Here is a tiny trained network, its code and every weight. The questions are about switching its units off for an input and a target symbol, where a switched-off unit gives its printed mean instead of its output.

import numpy as np


def w(rows, s, z=0):
    codes = np.array(rows[::2]) - 128.0
    scale = np.full(codes.shape[1], s)
    scale[-1] = z or s
    return codes * scale


def norm(h):
    return h / np.sqrt((h * h).mean(-1, keepdims=True) + 1e-5)


def f(y):
    return np.maximum(y, 0)


def softmax(a):
    e = np.exp(a - a.max(-1, keepdims=True))
    return e / e.sum(-1, keepdims=True)


def log_softmax(a):
    a = a - a.max(-1, keepdims=True)
    return a - np.log(np.exp(a).sum(-1, keepdims=True))


def net(x, mask):
    ids = ['αβγεζηθλμξπσφψ'.index(c) for c in x.split()]
    T = len(ids)
    res = E[ids] + P[:T]
    r = norm(res)
    for j in range(3):
        rows = slice(2 * j, 2 * j + 2)
        q, k, v = (r @ M[0][rows].T for M in (Q, K, V))
        z = softmax(np.where(np.tri(T) > 0, q @ k.T / 2**0.5, -1e9)) @ v
        o = O[0][rows]
        res = res + np.where(mask[j], z, o[:, -1]) @ o[:, :-1]
    y = f(norm(res) @ A[0][:, :-1].T + A[0][:, -1])
    res = res + np.where(mask[3:19], y, B[0][:, -1]) @ B[0][:, :-1]
    return log_softmax(norm(res)[-1] @ U[:, :-1].T + U[:, -1])


Q, K, V, O, A, B = {}, {}, {}, {}, {}, {}
E = w([
[110,160,72],'α',
[135,159,114],'β',
[77,58,151],'γ',
[97,5,41],'ε',
[183,94,44],'ζ',
[163,217,239],'η',
[109,20,82],'θ',
[156,70,150],'λ',
[196,155,109],'μ',
[84,90,188],'ξ',
[97,80,140],'π',
[176,125,94],'σ',
[189,94,40],'φ',
[65,176,169],'ψ',
],0.019)
P = w([
[82,59,244],'0',
[126,152,97],'1',
[123,146,101],'2',
[122,149,104],'3',
[116,140,109],'4',
[118,138,111],'5',
[87,113,137],'6',
[112,131,116],'7',
[114,133,120],'8',
[115,130,115],'9',
[115,135,116],'10',
[117,129,122],'11',
[119,131,117],'12',
],0.011)
Q[0] = w([
[215,143,74],'h0',
[207,122,160],'h0',
[156,5,232],'h1',
[107,115,146],'h1',
[150,79,133],'h2',
[171,109,165],'h2',
],0.014)
K[0] = w([
[139,156,25],'h0',
[21,142,99],'h0',
[159,11,75],'h1',
[171,113,116],'h1',
[69,140,144],'h2',
[134,36,199],'h2',
],0.012)
V[0] = w([
[145,159,160],'h0',
[87,167,14],'h0',
[213,38,55],'h1',
[241,175,178],'h1',
[254,65,175],'h2',
[151,48,212],'h2',
],0.0068)
O[0] = w([
[87,103,162,110],'h0',
[77,254,80,242],'h0',
[171,134,45,162],'h1',
[198,171,214,215],'h1',
[145,78,107,255],'h2',
[215,93,104,169],'h2',
],0.0087,0.00096)
A[0] = w([
[138,221,200,132],'n0',
[73,209,159,161],'n1',
[130,236,229,228],'n2',
[193,123,173,118],'n3',
[152,129,182,139],'n4',
[158,219,189,3],'n5',
[97,103,165,102],'n6',
[204,158,182,35],'n7',
[212,54,221,144],'n8',
[142,108,180,81],'n9',
[124,88,179,141],'n10',
[129,91,190,138],'n11',
[171,84,169,139],'n12',
[8,131,164,102],'n13',
[131,112,64,130],'n14',
[69,99,153,138],'n15',
],0.012,0.005)
B[0] = w([
[58,1,84,210],'n0',
[128,61,67,203],'n1',
[69,43,194,254],'n2',
[151,107,33,163],'n3',
[79,166,111,153],'n4',
[88,142,98,174],'n5',
[115,101,99,143],'n6',
[176,24,201,160],'n7',
[104,160,54,193],'n8',
[65,153,161,140],'n9',
[155,214,148,157],'n10',
[176,230,164,158],'n11',
[128,132,64,163],'n12',
[172,185,111,173],'n13',
[101,147,165,173],'n14',
[91,103,109,161],'n15',
],0.0067,0.0088)
U = w([
[177,116,61,213],'α',
[66,180,146,126],'β',
[5,208,47,163],'γ',
[111,154,129,65],'ε',
[95,173,125,61],'ζ',
[224,103,148,153],'η',
[114,98,133,74],'θ',
[113,123,96,3],'λ',
[141,209,118,152],'μ',
[121,198,129,121],'ξ',
[120,121,113,45],'π',
[127,155,109,93],'σ',
[134,71,216,123],'φ',
[57,157,145,154],'ψ',
],0.012,0.0053)

Each question gives the input, a string of symbols that net reads in full, and the target symbol t.
The units are the heads (2 rows each of Q, K, V and O) and the neurons (one row each of A and B). Each row of codes is followed by its name. A weight is (code - 128) times the scale printed after its matrix; where a second scale follows, it is the last column's (O, A, B and U).
mask holds one flag per unit, heads first, then neurons. A switched-off unit (its flag False) gives its mean, the last column of its rows in O or B, instead of its output. The means were averaged over made-up inputs and are rounded, as every weight is.
A unit's drop is (log p(t) with every unit on - log p(t) with that unit switched off) / (log p(t) with every unit on - log p(t) with every unit switched off).
The circuit of an input: a set's keep is (log p(t) with only the set's units on - log p(t) with every unit switched off) / (log p(t) with every unit on - log p(t) with every unit switched off). Starting from the 12 units with the biggest drops (on a tie, the unit counted first), units are removed one at a time, each time the one whose removal leaves the highest keep (on an exact tie, the one counted first), for as long as the keep stays at least 0.8.
circuit, biggest first: the units of the circuit, biggest drop first
top k neurons: the k neurons with the biggest drops, biggest first
heads that matter: for each layer, one digit per head in row order, 1 if its drop is at least 0.15 and else 0, layers parted by /
drop of u: that unit's drop, to one decimal
input μ μ λ λ α μ α μ ζ, target γ: circuit, biggest first => [h0]
input μ η φ μ λ γ γ ξ, target α: heads that matter => 111
input ζ α ε θ θ α φ, target γ: circuit, biggest first => [h0; h2]
input μ λ φ λ ζ α θ λ φ γ π, target α: heads that matter => 110
input ψ μ γ η, target φ: heads that matter => 000
input σ λ π, target α: heads that matter => 000
input α μ γ α γ, target γ: heads that matter => 001
input γ μ μ, target η: heads that matter => 010
input α μ ξ, target γ: heads that matter => 100
input η ε λ β β γ α λ, target α: heads that matter => 010
input π μ α μ μ, target γ: heads that matter => 100
input α α θ, target γ: circuit, biggest first => [h2; h0; n0]
input μ α σ μ π μ μ γ λ, target α: circuit, biggest first => [h1; n2]
input α σ α α α μ μ θ, target γ: circuit, biggest first => [h2; h0; n2]
input μ α ε α μ α π ζ, target γ: circuit, biggest first => [h0; h2]
input α ξ θ λ λ λ σ γ, target α: top 2 neurons => [n2; n0]
input η μ ξ, target γ: heads that matter => 000
input μ μ α φ, target γ: circuit, biggest first => [h0]
input μ ε α γ ξ σ α σ, target γ: drop of h0 => 0.3
input γ α λ μ ψ μ ξ α μ α α π, target γ: drop of n1 => 0.3
